Below is a small trained network, with its code and all its weights. Each question gives an input and a class and asks what happens when units are switched off, that is, made to give their printed mean instead of their output.

import numpy as np


def w(rows, s, z=0):
    codes = np.array(rows[::2]) - 128.0
    scale = np.full(codes.shape[1], s)
    scale[-1] = z or s
    return codes * scale


def norm(h):
    return h / np.sqrt((h * h).mean(-1, keepdims=True) + 1e-5)


def f(y):
    return y / 2 * (1 + np.tanh(0.7978845608 * (y + 0.044715 * y**3)))


def log_softmax(a):
    a = a - a.max(-1, keepdims=True)
    return a - np.log(np.exp(a).sum(-1, keepdims=True))


def net(x, mask):
    res = np.array(x, float).reshape(1, 7) / 4 @ E
    u = 0
    for l in range(2):
        y = f(norm(res) @ A[l][:, :-1].T + A[l][:, -1])
        res = res + np.where(mask[u : u + 12], y, B[l][:, -1]) @ B[l][:, :-1]
        u += 12
    return log_softmax(norm(res)[-1] @ U[:, :-1].T + U[:, -1])


A, B = {}, {}
E = w([
[93,145,110],'x0',
[119,129,130],'x1',
[226,176,34],'x2',
[132,126,126],'x3',
[125,128,126],'x4',
[129,128,132],'x5',
[108,255,208],'x6',
],0.0096)
A[0] = w([
[56,135,172,180],'L0N0',
[98,183,197,168],'L0N1',
[182,130,129,20],'L0N2',
[253,82,223,142],'L0N3',
[225,192,104,202],'L0N4',
[170,133,88,137],'L0N5',
[199,103,189,123],'L0N6',
[119,157,66,165],'L0N7',
[168,108,209,231],'L0N8',
[157,53,62,26],'L0N9',
[189,105,112,3],'L0N10',
[125,75,177,86],'L0N11',
],0.012,0.0032)
B[0] = w([
[62,87,96,213],'L0N0',
[104,44,96,239],'L0N1',
[124,208,94,123],'L0N2',
[3,191,46,175],'L0N3',
[18,67,98,254],'L0N4',
[55,195,148,165],'L0N5',
[53,221,59,146],'L0N6',
[43,111,129,163],'L0N7',
[31,159,140,196],'L0N8',
[85,105,205,194],'L0N9',
[108,145,133,134],'L0N10',
[72,98,133,155],'L0N11',
],0.0055,0.0059)
A[1] = w([
[163,105,189,51],'L1N0',
[205,121,70,145],'L1N1',
[130,46,74,128],'L1N2',
[77,178,36,50],'L1N3',
[104,69,152,129],'L1N4',
[181,190,188,255],'L1N5',
[11,93,108,235],'L1N6',
[77,151,142,129],'L1N7',
[192,146,138,54],'L1N8',
[102,250,178,240],'L1N9',
[203,176,56,159],'L1N10',
[177,216,23,78],'L1N11',
],0.012,0.0037)
B[1] = w([
[79,156,119,121],'L1N0',
[119,101,187,130],'L1N1',
[189,161,157,159],'L1N2',
[96,175,129,164],'L1N3',
[120,180,130,155],'L1N4',
[151,29,138,130],'L1N5',
[178,184,83,249],'L1N6',
[158,134,72,158],'L1N7',
[98,111,121,120],'L1N8',
[255,57,131,177],'L1N9',
[35,97,185,136],'L1N10',
[44,86,122,148],'L1N11',
],0.0098,0.016)
U = w([
[245,28,174,253],'0',
[134,199,80,135],'1',
[143,195,94,164],'2',
[14,125,146,114],'3',
[172,213,81,15],'4',
[171,204,94,24],'5',
],0.012,0.0046)

Each question gives the input, the list of numbers given to net, and the class t.
The units are the neurons (one row each of A and B). Each row of codes is followed by its name. A weight is (code - 128) times the scale printed after its matrix; where a second scale follows, it is the last column's (A, B and U).
mask holds one flag per neuron, layer by layer. A switched-off neuron (its flag False) gives its mean, the last column of its row in B, instead of its output. The means were averaged over made-up inputs and are rounded, as every weight is.
A unit's drop is (log p(t) with every unit on - log p(t) with that unit switched off) / (log p(t) with every unit on - log p(t) with every unit switched off).
The circuit of an input: a set's keep is (log p(t) with only the set's units on - log p(t) with every unit switched off) / (log p(t) with every unit on - log p(t) with every unit switched off). Starting from the 12 units with the biggest drops (on a tie, the unit counted first), units are removed one at a time, each time the one whose removal leaves the highest keep (on an exact tie, the one counted first), for as long as the keep stays at least 0.8.
circuit, biggest first: the units of the circuit, biggest drop first
most important unit: the unit with the biggest drop
k most important neurons: the k neurons with the biggest drops, biggest first
top k neurons in layer l: the k neurons of layer l with the biggest drops, biggest first
drop when u is switched off: that unit's drop, to one decimal
input [4,7,8,-8,3,-8,-7], class 3: circuit, biggest first => [L1N9 L1N10 L1N6 L1N11]
input [-6,3,-3,-1,7,-2,8], class 0: top neuron in layer 0 => [L0N4]
input [-8,1,4,-5,-6,-8,8], class 0: circuit, biggest first => [L1N5 L1N6]
input [-5,7,7,-6,1,5,3], class 3: circuit, biggest first => [L1N10 L1N6]
input [7,-5,-6,8,-5,-3,8], class 0: 2 most important neurons => [L1N9 L0N4]
input [4,-5,2,-4,6,-7,8], class 0: circuit, biggest first => [L1N9 L1N5]
input [2,-3,-6,-2,6,1,-2], class 2: circuit, biggest first => [L1N6 L0N4]
input [5,5,-7,-4,5,5,7], class 0: circuit, biggest first => [L0N4 L1N9]
input [-2,0,8,0,5,5,8], class 0: circuit, biggest first => [L1N9 L1N5]
input [-6,-2,-5,-2,4,-3,-5], class 1: top 2 neurons in layer 1 => [L1N9 L1N4]
input [-6,-2,-1,-2,4,5,-5], class 1: 2 most important neurons => [L1N9 L0N3]
input [-3,-1,7,-3,-1,2,2], class 3: top 2 neurons in layer 1 => [L1N11 L1N10]
input [-6,2,-5,-5,-6,-2,2], class 1: 2 most important neurons => [L1N6 L0N4]
input [-8,-8,-6,-3,-5,8,3], class 1: most important unit => L1N6
input [-1,5,8,0,-1,8,4], class 3: 3 most important neurons => [L1N11 L1N10 L1N6]
input [-4,-7,4,-4,3,4,8], class 0: top 3 neurons in layer 1 => [L1N9 L1N5 L1N6]
input [1,-4,8,5,-1,3,7], class 3: top 2 neurons in layer 0 => [L0N4 L0N9]
input [-7,2,-3,-3,5,-4,7], class 0: drop when L1N9 is switched off => 1.1
input [-3,-7,-6,-5,-5,7,-1], class 4: drop when L1N9 is switched off => -0.2
input [0,6,6,1,5,0,0], class 3: drop when L1N11 is switched off => 0.3
input [-5,5,-3,-7,-5,5,-4], class 1: most important unit => L1N9
